Here is a tiny trained network, its code and every weight. The questions are about switching its units off for an input and a target symbol, where a switched-off unit gives its printed mean instead of its output.

import numpy as np


def w(rows, s, z=0):
    codes = np.array(rows[::2]) - 128.0
    scale = np.full(codes.shape[1], s)
    scale[-1] = z or s
    return codes * scale


def norm(h):
    return h / np.sqrt((h * h).mean(-1, keepdims=True) + 1e-5)


def f(y):
    return np.maximum(y, 0)


def softmax(a):
    e = np.exp(a - a.max(-1, keepdims=True))
    return e / e.sum(-1, keepdims=True)


def log_softmax(a):
    a = a - a.max(-1, keepdims=True)
    return a - np.log(np.exp(a).sum(-1, keepdims=True))


def net(x, mask):
    ids = ['αγδεζηθλμξπστφψω'.index(c) for c in x.split()]
    T = len(ids)
    res = E[ids] + P[:T]
    u = 0
    for l in range(2):
        r = norm(res)
        for j in range(3):
            rows = slice(2 * j, 2 * j + 2)
            q, k, v = (r @ M[l][rows].T for M in (Q, K, V))
            z = softmax(np.where(np.tri(T) > 0, q @ k.T / 2**0.5, -1e9)) @ v
            o = O[l][rows]
            res = res + np.where(mask[u + j], z, o[:, -1]) @ o[:, :-1]
        u += 3
        y = f(norm(res) @ A[l][:, :-1].T + A[l][:, -1])
        res = res + np.where(mask[u : u + 12], y, B[l][:, -1]) @ B[l][:, :-1]
        u += 12
    return log_softmax(norm(res)[-1] @ U[:, :-1].T + U[:, -1])


Q, K, V, O, A, B = {}, {}, {}, {}, {}, {}
E = w([
[89,141,147,247],'α',
[170,152,116,136],'γ',
[172,155,115,136],'δ',
[158,223,120,91],'ε',
[122,179,202,133],'ζ',
[191,140,236,144],'η',
[153,233,111,136],'θ',
[199,170,61,99],'λ',
[160,198,132,112],'μ',
[140,197,174,115],'ξ',
[214,17,146,232],'π',
[86,58,167,119],'σ',
[172,154,115,139],'τ',
[93,67,162,120],'φ',
[73,130,100,50],'ψ',
[209,71,71,66],'ω',
],0.015)
P = w([
[83,140,76,140],'0',
[167,151,193,69],'1',
[63,140,68,149],'2',
[204,104,198,95],'3',
[50,148,69,155],'4',
[255,39,199,119],'5',
],0.0089)
Q[0] = w([
[170,77,97,68],'L0H0',
[145,159,4,88],'L0H0',
[93,95,100,44],'L0H1',
[118,110,221,84],'L0H1',
[19,35,62,35],'L0H2',
[200,75,207,88],'L0H2',
],0.023)
K[0] = w([
[196,108,81,112],'L0H0',
[113,155,71,36],'L0H0',
[124,91,108,40],'L0H1',
[96,180,81,68],'L0H1',
[147,47,117,1],'L0H2',
[197,99,162,197],'L0H2',
],0.026)
V[0] = w([
[75,3,178,78],'L0H0',
[249,69,170,132],'L0H0',
[34,203,141,132],'L0H1',
[124,115,100,115],'L0H1',
[119,131,79,146],'L0H2',
[109,138,85,143],'L0H2',
],0.0066)
O[0] = w([
[103,85,127,3,4],'L0H0',
[102,229,149,101,122],'L0H0',
[100,124,101,155,221],'L0H1',
[156,92,118,106,100],'L0H1',
[162,134,114,156,152],'L0H2',
[174,138,121,166,160],'L0H2',
],0.0065,0.0036)
A[0] = w([
[58,153,78,110,173],'L0N0',
[66,152,169,154,112],'L0N1',
[147,142,59,104,85],'L0N2',
[215,163,171,122,156],'L0N3',
[169,150,251,61,122],'L0N4',
[180,91,205,146,133],'L0N5',
[186,85,189,120,166],'L0N6',
[51,94,177,143,53],'L0N7',
[102,190,128,159,4],'L0N8',
[107,76,121,119,72],'L0N9',
[189,156,119,148,114],'L0N10',
[163,151,143,91,54],'L0N11',
],0.014,0.0023)
B[0] = w([
[50,113,103,200,167],'L0N0',
[211,79,147,165,197],'L0N1',
[120,175,97,250,172],'L0N2',
[105,187,180,220,253],'L0N3',
[248,146,187,28,234],'L0N4',
[49,130,231,94,213],'L0N5',
[48,47,89,81,200],'L0N6',
[249,206,92,154,184],'L0N7',
[188,73,89,33,199],'L0N8',
[72,192,53,129,147],'L0N9',
[116,230,61,115,227],'L0N10',
[177,137,76,143,166],'L0N11',
],0.015,0.0071)
Q[1] = w([
[149,81,176,16],'L1H0',
[42,145,174,130],'L1H0',
[162,6,203,148],'L1H1',
[201,127,104,177],'L1H1',
[59,136,102,242],'L1H2',
[146,48,84,159],'L1H2',
],0.023)
K[1] = w([
[39,130,252,20],'L1H0',
[73,190,111,150],'L1H0',
[74,59,254,135],'L1H1',
[184,88,158,205],'L1H1',
[67,78,249,214],'L1H2',
[153,30,114,125],'L1H2',
],0.021)
V[1] = w([
[148,59,30,91],'L1H0',
[112,77,187,90],'L1H0',
[179,185,160,119],'L1H1',
[116,227,92,60],'L1H1',
[118,203,66,135],'L1H2',
[151,223,69,7],'L1H2',
],0.011)
O[1] = w([
[170,25,152,157,126],'L1H0',
[184,187,80,88,2],'L1H0',
[87,113,150,99,204],'L1H1',
[120,51,164,185,131],'L1H1',
[43,108,78,100,226],'L1H2',
[111,215,64,1,135],'L1H2',
],0.0079,0.0059)
A[1] = w([
[136,156,213,186,74],'L1N0',
[179,129,59,125,15],'L1N1',
[170,86,33,91,58],'L1N2',
[193,120,90,159,111],'L1N3',
[93,62,79,60,239],'L1N4',
[200,142,147,129,199],'L1N5',
[129,213,129,171,170],'L1N6',
[173,138,99,144,86],'L1N7',
[188,166,210,90,208],'L1N8',
[126,65,196,104,5],'L1N9',
[173,202,213,4,197],'L1N10',
[204,138,80,149,142],'L1N11',
],0.016,0.0023)
B[1] = w([
[149,109,205,137,187],'L1N0',
[114,106,166,91,148],'L1N1',
[134,75,95,66,141],'L1N2',
[160,171,96,163,174],'L1N3',
[189,101,185,173,144],'L1N4',
[81,97,128,141,177],'L1N5',
[127,64,173,82,206],'L1N6',
[136,167,113,123,157],'L1N7',
[81,171,90,83,207],'L1N8',
[119,88,172,56,144],'L1N9',
[160,253,239,121,249],'L1N10',
[143,193,100,125,180],'L1N11',
],0.028,0.014)
U = w([
[121,118,50,64,209],'α',
[127,113,66,128,165],'γ',
[118,127,85,117,107],'δ',
[36,110,90,202,159],'ε',
[140,88,234,138,94],'ζ',
[188,66,109,111,102],'η',
[100,112,95,105,143],'θ',
[214,112,75,84,87],'λ',
[24,222,37,154,3],'μ',
[223,149,110,232,77],'ξ',
[102,120,92,108,101],'π',
[149,242,145,75,182],'σ',
[201,194,1,93,85],'τ',
[143,112,91,102,96],'φ',
[178,92,107,112,51],'ψ',
[109,122,93,105,106],'ω',
],0.013,0.0029)

Each question gives the input, a string of symbols that net reads in full, and the target symbol t.
The units are the heads (2 rows each of Q, K, V and O) and the neurons (one row each of A and B). Each row of codes is followed by its name. A weight is (code - 128) times the scale printed after its matrix; where a second scale follows, it is the last column's (O, A, B and U).
mask holds one flag per unit, layer by layer, with each layer's heads first. A switched-off unit (its flag False) gives its mean, the last column of its rows in O or B, instead of its output. The means were averaged over made-up inputs and are rounded, as every weight is.
A unit's drop is (log p(t) with every unit on - log p(t) with that unit switched off) / (log p(t) with every unit on - log p(t) with every unit switched off).
The circuit of an input: a set's keep is (log p(t) with only the set's units on - log p(t) with every unit switched off) / (log p(t) with every unit on - log p(t) with every unit switched off). Starting from the 12 units with the biggest drops (on a tie, the unit counted first), units are removed one at a time, each time the one whose removal leaves the highest keep (on an exact tie, the one counted first), for as long as the keep stays at least 0.8.
units of the circuit, in order: the units of the circuit, biggest drop first
most important unit: the unit with the biggest drop
k most important neurons: the k neurons with the biggest drops, biggest first
k most important neurons of layer l: the k neurons of layer l with the biggest drops, biggest first
heads that matter: for each layer, one digit per head in row order, 1 if its drop is at least 0.15 and else 0, layers parted by /
input λ α τ, target ξ: units of the circuit, in order	L0N4, L0N5, L1N10, L1N8
input σ ψ θ, target ε: units of the circuit, in order	L0N0, L1N10, L0N4, L1N8
input π α λ σ ζ, target τ: heads that matter	000 / 000
input α ψ α ζ σ, target τ: 2 most important neurons	L0N7, L0N5
input λ α α α σ, target ξ: units of the circuit, in order	L0N4, L1N10, L0N7, L1N8
input α α μ, target ξ: heads that matter	000 / 001
input μ α σ σ ω, target ξ: 3 most important neurons of layer 1	L1N8, L1N10, L1N5
input ζ α θ α ζ θ, target ζ: heads that matter	100 / 110
input α δ δ, target ξ: 2 most important neurons	L0N4, L0N10
input α ζ ε λ λ, target τ: 3 most important neurons of layer 0	L0N5, L0N3, L0N4
input σ λ θ, target α: 3 most important neurons	L1N10, L0N3, L0N8
input α θ α ψ λ, target ε: 2 most important neurons	L1N10, L0N0
input ε α θ λ γ, target ξ: most important unit	L0N4
input ψ ω τ, target ε: 3 most important neurons	L1N10, L0N4, L0N8
input θ θ φ α ε, target ξ: 4 most important neurons of layer 0	L0N4, L0N5, L0N3, L0N8
input α θ λ λ, target ζ: 2 most important neurons of layer 1	L1N6, L1N10
input α θ φ, target ξ: 3 most important neurons	L0N4, L0N7, L0N10
input ζ λ ω, target τ: most important neuron	L0N5
input λ θ ω θ α θ, target ζ: heads that matter	011 / 110
input ω ω λ, target μ: 2 most important neurons	L0N2, L0N10
input α λ θ, target ξ: 3 most important neurons of layer 0	L0N4, L0N10, L0N5
input θ λ ψ α ω, target ξ: 2 most important neurons of layer 0	L0N5, L0N3
input λ α ε, target ξ: 3 most important neurons of layer 0	L0N4, L0N5, L0N8
input δ ω λ λ, target ζ: most important unit	L0N3
input δ ζ λ γ σ, target τ: 2 most important neurons of layer 0	L0N3, L0N7
input λ σ λ, target μ: heads that matter	000 / 101
input σ α θ, target ξ: 3 most important neurons of layer 0	L0N4, L0N5, L0N1
input ψ α α α ω α, target ζ: most important neuron of layer 0	L0N4
input τ α σ, target ξ: 2 most important neurons	L0N4, L0N7
